Here is a tiny trained network, its code and every weight. The questions are about switching its units off for an input and a class, where a switched-off unit gives its printed mean instead of its output.

import numpy as np


def w(rows, s, z=0):
    codes = np.array(rows[::2]) - 128.0
    scale = np.full(codes.shape[1], s)
    scale[-1] = z or s
    return codes * scale


def norm(h):
    return h / np.sqrt((h * h).mean(-1, keepdims=True) + 1e-5)


def f(y):
    return np.maximum(y, 0)


def log_softmax(a):
    a = a - a.max(-1, keepdims=True)
    return a - np.log(np.exp(a).sum(-1, keepdims=True))


def net(x, mask):
    res = np.array(x, float).reshape(1, 8) / 4 @ E
    u = 0
    for l in range(3):
        y = f(norm(res) @ A[l][:, :-1].T + A[l][:, -1])
        res = res + np.where(mask[u : u + 4], y, B[l][:, -1]) @ B[l][:, :-1]
        u += 4
    return log_softmax(norm(res)[-1] @ U[:, :-1].T + U[:, -1])


A, B = {}, {}
E = w([
[133,129,130,127,128,128],'x0',
[84,139,123,123,255,212],'x1',
[132,130,126,124,129,132],'x2',
[126,128,128,134,127,128],'x3',
[124,126,129,131,128,127],'x4',
[227,95,43,177,170,128],'x5',
[132,246,113,178,130,104],'x6',
[131,127,128,127,129,127],'x7',
],0.0096)
A[0] = w([
[134,100,100,178,225,126,46],'0.n1',
[204,254,153,198,26,94,96],'0.n2',
[175,127,127,116,70,59,3],'0.n3',
[37,158,153,95,171,207,88],'0.n4',
],0.0069,0.0041)
B[0] = w([
[169,146,44,2,87,185,189],'0.n1',
[29,73,65,121,175,21,253],'0.n2',
[149,150,191,188,172,243,171],'0.n3',
[178,78,186,135,154,20,224],'0.n4',
],0.0068,0.0052)
A[1] = w([
[78,128,150,126,224,146,103],'1.n1',
[120,123,122,137,115,169,6],'1.n2',
[151,189,141,89,146,89,209],'1.n3',
[113,254,201,120,159,147,2],'1.n4',
],0.0079,0.0038)
B[1] = w([
[144,126,210,143,149,114,253],'1.n1',
[146,95,149,74,163,119,128],'1.n2',
[37,118,110,164,127,109,237],'1.n3',
[228,139,93,147,158,2,182],'1.n4',
],0.0092,0.0037)
A[2] = w([
[210,93,95,166,87,150,4],'2.n1',
[31,103,176,101,2,93,74],'2.n2',
[116,239,110,196,165,214,32],'2.n3',
[142,224,109,221,211,93,80],'2.n4',
],0.0084,0.0036)
B[2] = w([
[26,74,188,153,96,83,169],'2.n1',
[139,163,100,105,119,230,254],'2.n2',
[77,92,134,42,7,194,160],'2.n3',
[232,165,168,119,63,202,249],'2.n4',
],0.011,0.0055)
U = w([
[158,142,122,81,63,234,253],'0',
[5,204,110,135,69,87,92],'1',
[43,81,222,91,184,127,94],'2',
[172,211,201,148,161,92,99],'3',
[119,15,106,154,71,83,136],'4',
[187,147,30,195,111,51,139],'5',
[167,58,65,116,221,184,55],'6',
],0.021,0.0048)

Each question gives the input, the list of numbers given to net, and the class t.
The units are the neurons (one row each of A and B). Each row of codes is followed by its name. A weight is (code - 128) times the scale printed after its matrix; where a second scale follows, it is the last column's (A, B and U).
mask holds one flag per neuron, layer by layer. A switched-off neuron (its flag False) gives its mean, the last column of its row in B, instead of its output. The means were averaged over made-up inputs and are rounded, as every weight is.
A unit's drop is (log p(t) with every unit on - log p(t) with that unit switched off) / (log p(t) with every unit on - log p(t) with every unit switched off).
The circuit of an input: a set's keep is (log p(t) with only the set's units on - log p(t) with every unit switched off) / (log p(t) with every unit on - log p(t) with every unit switched off). Starting from all 12 units, units are removed one at a time, each time the one whose removal leaves the highest keep (on an exact tie, the one counted first), for as long as the keep stays at least 0.8.
circuit, biggest first: the units of the circuit, biggest drop first
unit that matters most: the unit with the biggest drop
top k neurons: the k neurons with the biggest drops, biggest first
k most important neurons of layer l: the k neurons of layer l with the biggest drops, biggest first
drop when u is switched off: that unit's drop, to one decimal
input [-2,-3,2,-3,-3,7,-1,1], class 4: circuit, biggest first : (2.n1)
input [-7,-1,6,6,-8,0,6,3], class 1: top 3 neurons : (0.n2; 1.n4; 1.n3)
input [3,8,-6,-7,3,8,2,0], class 0: circuit, biggest first : (2.n3; 2.n4)
input [-1,0,1,4,0,8,-4,8], class 4: circuit, biggest first : (2.n1; 2.n2)
input [4,1,5,5,-4,-7,2,3], class 3: top 2 neurons : (1.n4; 0.n2)
input [0,-8,4,1,5,0,-3,-7], class 0: top 4 neurons : (2.n2; 0.n4; 1.n4; 0.n3)
input [3,7,3,-8,0,0,1,1], class 3: top 2 neurons : (0.n4; 1.n1)
input [2,2,-3,-2,-2,3,1,0], class 0: 2 most important neurons of layer 0 : (0.n2; 0.n4)
input [-3,-1,4,-6,1,-3,1,0], class 1: top 3 neurons : (2.n4; 0.n2; 1.n3)
input [2,0,6,7,-2,4,-8,4], class 4: top 3 neurons : (2.n1; 2.n2; 2.n4)
input [8,8,-7,-1,8,-6,2,-7], class 3: circuit, biggest first : (1.n4; 0.n2)
input [-2,-2,-1,5,-6,-2,1,-3], class 1: top 2 neurons : (0.n2; 2.n4)
input [8,1,-4,2,5,-6,1,0], class 3: circuit, biggest first : (0.n2; 1.n4)
input [4,4,1,-1,2,6,2,8], class 0: top neuron : (2.n3)
input [2,3,-4,4,-6,-7,8,2], class 3: top 2 neurons : (1.n4; 2.n4)
input [-7,-8,-6,-6,1,0,5,-4], class 1: top 4 neurons : (0.n2; 1.n4; 0.n4; 2.n2)
input [-8,0,1,1,-6,0,4,-7], class 1: 2 most important neurons of layer 0 : (0.n2; 0.n4)
input [-8,2,1,-5,-8,-4,1,-5], class 3: top 2 neurons : (0.n2; 1.n4)
input [8,6,-6,2,0,3,1,2], class 0: top 2 neurons : (0.n2; 2.n3)
input [7,-7,-2,3,-1,-4,-2,-6], class 0: unit that matters most : 2.n2
input [6,-8,-5,-8,3,-6,-3,-6], class 0: drop when 2.n2 is switched off : 1.9
input [-3,5,-8,0,-6,-1,3,3], class 3: drop when 0.n3 is switched off : 0.0
input [3,6,6,-8,-4,-6,8,0], class 3: drop when 1.n4 is switched off : 0.3
